Here is a tiny trained network, its code and every weight. The questions are about switching its units off for an input and a class, where a switched-off unit gives its printed mean instead of its output.

import numpy as np


def w(rows, s, z=0):
    codes = np.array(rows[::2]) - 128.0
    scale = np.full(codes.shape[1], s)
    scale[-1] = z or s
    return codes * scale


def norm(h):
    return h / np.sqrt((h * h).mean(-1, keepdims=True) + 1e-5)


def f(y):
    return y / 2 * (1 + np.tanh(0.7978845608 * (y + 0.044715 * y**3)))


def log_softmax(a):
    a = a - a.max(-1, keepdims=True)
    return a - np.log(np.exp(a).sum(-1, keepdims=True))


def net(x, mask):
    res = np.array(x, float).reshape(1, 6) / 4 @ E
    u = 0
    for l in range(3):
        y = f(norm(res) @ A[l][:, :-1].T + A[l][:, -1])
        res = res + np.where(mask[u : u + 5], y, B[l][:, -1]) @ B[l][:, :-1]
        u += 5
    return log_softmax(norm(res)[-1] @ U[:, :-1].T + U[:, -1])


A, B = {}, {}
E = w([
[123,146,170,84,156,147,124,78,20],'x0',
[182,154,68,174,120,50,78,88,117],'x1',
[48,72,85,101,3,114,90,116,125],'x2',
[131,183,84,14,137,96,98,174,142],'x3',
[156,85,2,125,180,174,208,126,104],'x4',
[38,119,134,99,192,64,167,18,179],'x5',
],0.0079)
A[0] = w([
[131,140,86,57,165,121,77,161,159,46],'L0N0',
[150,180,125,171,118,93,86,123,147,135],'L0N1',
[115,137,141,123,198,96,151,103,183,71],'L0N2',
[139,119,104,152,114,123,137,171,245,2],'L0N3',
[95,131,187,84,124,214,143,151,191,88],'L0N4',
],0.012,0.0036)
B[0] = w([
[138,177,168,177,58,148,202,82,122,211],'L0N0',
[165,95,143,134,134,62,139,145,136,214],'L0N1',
[168,137,162,121,148,165,94,125,174,210],'L0N2',
[37,183,114,124,204,165,103,111,4,212],'L0N3',
[130,72,144,123,148,69,170,159,129,254],'L0N4',
],0.015,0.0048)
A[1] = w([
[90,106,91,100,132,137,109,73,213,60],'L1N0',
[109,85,132,248,138,164,142,120,158,4],'L1N1',
[171,143,109,162,123,156,117,237,130,74],'L1N2',
[125,221,95,51,122,112,150,186,179,77],'L1N3',
[151,113,17,121,155,192,190,114,154,4],'L1N4',
],0.014,0.0037)
B[1] = w([
[118,142,130,119,135,183,94,90,206,180],'L1N0',
[118,216,130,149,62,125,211,107,100,204],'L1N1',
[113,142,141,97,176,200,91,86,216,244],'L1N2',
[120,130,149,225,96,157,178,90,96,194],'L1N3',
[121,129,236,122,109,2,70,190,130,253],'L1N4',
],0.012,0.0047)
A[2] = w([
[84,157,205,155,146,96,100,118,129,153],'L2N0',
[182,158,50,166,124,74,75,78,131,23],'L2N1',
[66,80,54,104,37,128,96,135,132,5],'L2N2',
[144,126,131,42,153,166,99,90,8,13],'L2N3',
[176,122,122,143,76,212,88,201,114,43],'L2N4',
],0.016,0.0018)
B[2] = w([
[140,116,47,120,85,132,77,141,112,253],'L2N0',
[43,72,172,74,149,171,211,162,131,167],'L2N1',
[248,153,133,164,222,142,142,162,133,163],'L2N2',
[95,155,69,142,178,126,113,138,83,159],'L2N3',
[79,121,122,118,111,113,117,59,191,160],'L2N4',
],0.014,0.013)
U = w([
[39,184,47,127,205,166,80,116,10,255],'0',
[143,110,144,130,49,30,19,194,156,135],'1',
[74,135,135,97,142,231,68,40,254,78],'2',
[63,42,181,87,168,113,228,181,118,128],'3',
[122,218,154,202,14,158,201,69,74,63],'4',
[251,154,112,161,220,172,126,155,133,95],'5',
],0.0084,0.0013)

Each question gives the input, the list of numbers given to net, and the class t.
The units are the neurons (one row each of A and B). Each row of codes is followed by its name. A weight is (code - 128) times the scale printed after its matrix; where a second scale follows, it is the last column's (A, B and U).
mask holds one flag per neuron, layer by layer. A switched-off neuron (its flag False) gives its mean, the last column of its row in B, instead of its output. The means were averaged over made-up inputs and are rounded, as every weight is.
A unit's drop is (log p(t) with every unit on - log p(t) with that unit switched off) / (log p(t) with every unit on - log p(t) with every unit switched off).
The circuit of an input: a set's keep is (log p(t) with only the set's units on - log p(t) with every unit switched off) / (log p(t) with every unit on - log p(t) with every unit switched off). Starting from the 12 units with the biggest drops (on a tie, the unit counted first), units are removed one at a time, each time the one whose removal leaves the highest keep (on an exact tie, the one counted first), for as long as the keep stays at least 0.8.
circuit, biggest first: the units of the circuit, biggest drop first
most important unit: the unit with the biggest drop
top k neurons: the k neurons with the biggest drops, biggest first
k most important neurons of layer l: the k neurons of layer l with the biggest drops, biggest first
input [0,2,-7,-7,-3,-4], class 4: top 2 neurons => L1N1; L2N2
input [5,-8,-4,6,-2,-8], class 2: circuit, biggest first => L2N4
input [6,7,4,6,-1,-1], class 3: 2 most important neurons of layer 0 => L0N3; L0N1
input [5,7,5,-5,-2,-1], class 3: top 2 neurons => L2N1; L0N3
input [-5,8,3,-5,-5,-1], class 3: top 2 neurons => L2N1; L1N4
input [-2,0,8,-7,4,0], class 5: 2 most important neurons of layer 0 => L0N0; L0N2
input [-2,5,-3,-1,3,5], class 2: circuit, biggest first => L0N2; L2N2
input [4,-2,4,2,0,-7], class 2: top 3 neurons => L0N3; L2N4; L1N2
input [-3,-8,-2,4,4,-6], class 3: top 2 neurons => L0N4; L0N2
input [2,8,-7,-6,-4,6], class 3: top 4 neurons => L2N1; L0N1; L1N4; L1N2
input [6,7,-2,5,1,-6], class 3: circuit, biggest first => L2N1; L0N3
input [7,-3,7,8,3,5], class 4: top 2 neurons => L0N0; L0N3
input [-6,4,-1,-8,4,-4], class 4: top 2 neurons => L1N1; L2N3
input [-2,7,0,-5,7,5], class 1: top 3 neurons => L1N4; L0N0; L2N0
input [-4,7,-4,6,4,-6], class 3: circuit, biggest first => L2N1
input [1,6,-4,7,1,-6], class 4: top 3 neurons => L0N0; L1N3; L0N2
input [6,-1,7,7,1,1], class 4: top 2 neurons => L0N0; L0N3
input [2,4,4,3,1,5], class 2: circuit, biggest first => L1N0; L0N3
input [5,5,-3,5,6,8], class 2: circuit, biggest first => L0N2; L0N3; L1N0
input [-6,4,1,8,-3,5], class 4: top 2 neurons => L0N0; L1N3
input [-8,7,-8,8,-8,0], class 0: top 2 neurons => L0N3; L1N4
input [5,-6,-4,2,0,7], class 2: top 2 neurons => L0N2; L0N3
input [-2,6,4,1,0,6], class 2: top neuron => L1N0
input [-3,3,-6,-4,8,7], class 1: circuit, biggest first => L1N4; L2N0
input [4,6,-7,2,8,8], class 1: circuit, biggest first => L1N4; L0N3
input [2,6,0,7,-3,7], class 2: circuit, biggest first => L0N2; L1N0
input [-2,-5,3,5,-1,-4], class 3: most important unit => L0N4
input [5,6,5,-7,8,-6], class 1: 3 most important neurons of layer 0 => L0N3; L0N0; L0N1
input [-3,-7,8,7,7,-3], class 5: 2 most important neurons of layer 0 => L0N2; L0N4
input [4,-2,2,7,8,-8], class 1: 3 most important neurons of layer 0 => L0N3; L0N2; L0N1
